Here is a tiny trained network, its code and every weight. The questions are about switching its units off for an input and a class, where a switched-off unit gives its printed mean instead of its output.

import numpy as np


def w(rows, s, z=0):
    codes = np.array(rows[::2]) - 128.0
    scale = np.full(codes.shape[1], s)
    scale[-1] = z or s
    return codes * scale


def f(y):
    return np.maximum(y, 0)


def log_softmax(a):
    a = a - a.max(-1, keepdims=True)
    return a - np.log(np.exp(a).sum(-1, keepdims=True))


def net(x, mask):
    res = np.array(x, float).reshape(1, 6) / 4 @ E
    y = f(res @ A[0][:, :-1].T + A[0][:, -1])
    res = res + np.where(mask, y, B[0][:, -1]) @ B[0][:, :-1]
    return log_softmax(res[-1] @ U[:, :-1].T + U[:, -1])


A, B = {}, {}
E = w([
[143,112,248,36,124,111,121,126,30,62],'x0',
[209,206,124,153,220,222,123,178,88,155],'x1',
[193,60,83,165,36,170,123,102,26,161],'x2',
[103,139,213,162,126,101,123,121,120,254],'x3',
[130,126,128,128,128,127,131,128,129,128],'x4',
[121,133,128,128,126,133,129,128,125,128],'x5',
],0.0099)
A[0] = w([
[130,104,215,88,135,114,114,141,102,87,118],'N1',
[148,126,165,103,134,125,138,120,86,76,123],'N2',
[131,139,118,138,124,121,142,122,139,156,111],'N3',
[148,99,109,143,84,141,129,109,87,146,34],'N4',
[108,143,40,161,132,132,130,126,200,177,111],'N5',
[174,152,127,118,169,177,138,143,119,137,68],'N6',
[142,118,69,93,133,146,140,117,132,60,67],'N7',
[96,148,151,119,193,106,131,128,164,105,85],'N8',
[124,144,90,122,150,114,130,140,144,58,43],'N9',
[108,117,164,127,112,108,136,121,134,199,2],'N10',
[129,119,68,131,124,147,116,130,128,7,19],'N11',
[93,142,154,123,169,109,130,125,170,87,84],'N12',
[118,146,148,127,164,141,130,139,154,107,44],'N13',
[106,167,173,104,172,111,129,129,216,105,48],'N14',
[174,96,85,138,54,146,126,127,52,153,26],'N15',
[53,72,126,117,33,58,126,128,182,89,91],'N16',
[176,171,122,147,212,179,114,151,103,128,57],'N17',
[125,125,156,122,136,133,136,129,102,63,114],'N18',
[137,129,208,117,133,128,135,123,89,89,113],'N19',
[129,125,127,148,158,132,111,132,121,124,83],'N20',
[115,109,50,148,135,141,126,134,189,139,109],'N21',
[140,141,103,120,116,128,134,118,141,113,48],'N22',
[107,134,168,133,150,114,127,133,138,163,55],'N23',
[165,158,122,120,186,151,134,115,107,145,107],'N24',
[116,129,199,144,130,116,123,124,127,225,49],'N25',
[95,119,125,112,107,114,125,111,145,112,86],'N26',
],0.018,0.0043)
B[0] = w([
[127,216,63,129,133,120,139,121,126,131,206],'N1',
[123,203,86,141,123,135,134,114,118,133,185],'N2',
[132,144,127,115,157,108,138,168,139,130,158],'N3',
[134,65,98,123,125,132,116,163,124,103,184],'N4',
[134,230,53,125,126,121,148,121,118,130,253],'N5',
[125,107,153,125,131,129,154,64,140,106,193],'N6',
[114,155,197,136,132,135,102,174,129,151,184],'N7',
[112,56,92,131,127,128,125,154,102,129,190],'N8',
[111,129,175,133,118,144,95,164,135,145,174],'N9',
[128,146,192,135,131,127,103,165,137,156,181],'N10',
[117,148,212,130,128,112,82,189,147,165,199],'N11',
[127,70,95,121,121,137,110,147,116,107,186],'N12',
[139,86,114,138,130,134,118,129,120,117,160],'N13',
[141,36,86,128,127,135,106,177,123,120,211],'N14',
[116,18,70,125,134,135,103,172,120,114,225],'N15',
[148,98,183,126,137,136,186,3,120,99,231],'N16',
[139,102,178,126,125,116,170,37,117,107,227],'N17',
[124,167,92,121,121,129,130,134,150,143,170],'N18',
[145,185,74,130,138,120,156,135,149,145,195],'N19',
[147,123,133,121,115,149,137,109,149,135,143],'N20',
[130,208,71,124,127,128,134,132,134,138,218],'N21',
[111,136,144,117,142,128,126,151,124,140,142],'N22',
[116,120,161,129,111,143,99,150,133,130,168],'N23',
[132,108,156,127,118,113,153,79,125,122,189],'N24',
[104,179,210,126,125,133,79,187,146,146,219],'N25',
[149,106,141,140,123,105,152,102,124,128,159],'N26',
],0.026,0.021)
U = w([
[121,189,2,116,156,99,154,130,136,146,188],'0',
[138,76,150,116,150,101,183,39,128,98,89],'1',
[103,17,28,116,143,135,93,179,102,103,4],'2',
[69,134,182,127,141,115,70,176,168,185,253],'3',
],0.0094,0.00072)

Each question gives the input, the list of numbers given to net, and the class t.
The units are the neurons (one row each of A and B). Each row of codes is followed by its name. A weight is (code - 128) times the scale printed after its matrix; where a second scale follows, it is the last column's (A, B and U).
mask holds one flag per neuron, in row order. A switched-off neuron (its flag False) gives its mean, the last column of its row in B, instead of its output. The means were averaged over made-up inputs and are rounded, as every weight is.
A unit's drop is (log p(t) with every unit on - log p(t) with that unit switched off) / (log p(t) with every unit on - log p(t) with every unit switched off).
The circuit of an input: a set's keep is (log p(t) with only the set's units on - log p(t) with every unit switched off) / (log p(t) with every unit on - log p(t) with every unit switched off). Starting from the 12 units with the biggest drops (on a tie, the unit counted first), units are removed one at a time, each time the one whose removal leaves the highest keep (on an exact tie, the one counted first), for as long as the keep stays at least 0.8.
units of the circuit, in order: the units of the circuit, biggest drop first
top k neurons: the k neurons with the biggest drops, biggest first
drop when u is switched off: that unit's drop, to one decimal
input [2,-4,-2,0,5,0], class 1: top neuron : N16
input [7,1,7,-8,-8,6], class 3: top 2 neurons : N11; N7
input [-4,6,3,-6,0,-4], class 1: top 3 neurons : N17; N25; N6
input [5,3,4,-6,-1,-1], class 3: top 3 neurons : N11; N5; N7
input [6,7,4,-1,1,-6], class 1: top 3 neurons : N17; N5; N6
input [4,-2,4,-5,8,1], class 3: top 4 neurons : N11; N5; N7; N21
input [7,-4,1,6,5,3], class 0: top 2 neurons : N1; N19
input [-2,7,8,0,-2,-7], class 2: top 3 neurons : N15; N16; N4
input [0,7,1,-7,-5,1], class 1: top 4 neurons : N17; N6; N25; N24
input [1,-4,4,1,-1,2], class 1: top 4 neurons : N16; N14; N8; N12
input [-4,-2,-3,-5,2,-3], class 3: top 2 neurons : N11; N9
input [-5,7,6,-1,3,4], class 1: drop when N17 is switched off : 1.0
input [-3,2,5,1,1,5], class 2: drop when N19 is switched off : 0.0
input [-5,7,-3,-5,0,2], class 1: drop when N17 is switched off : 1.2
input [3,-7,-1,-1,-7,-3], class 1: units of the circuit, in order : N16
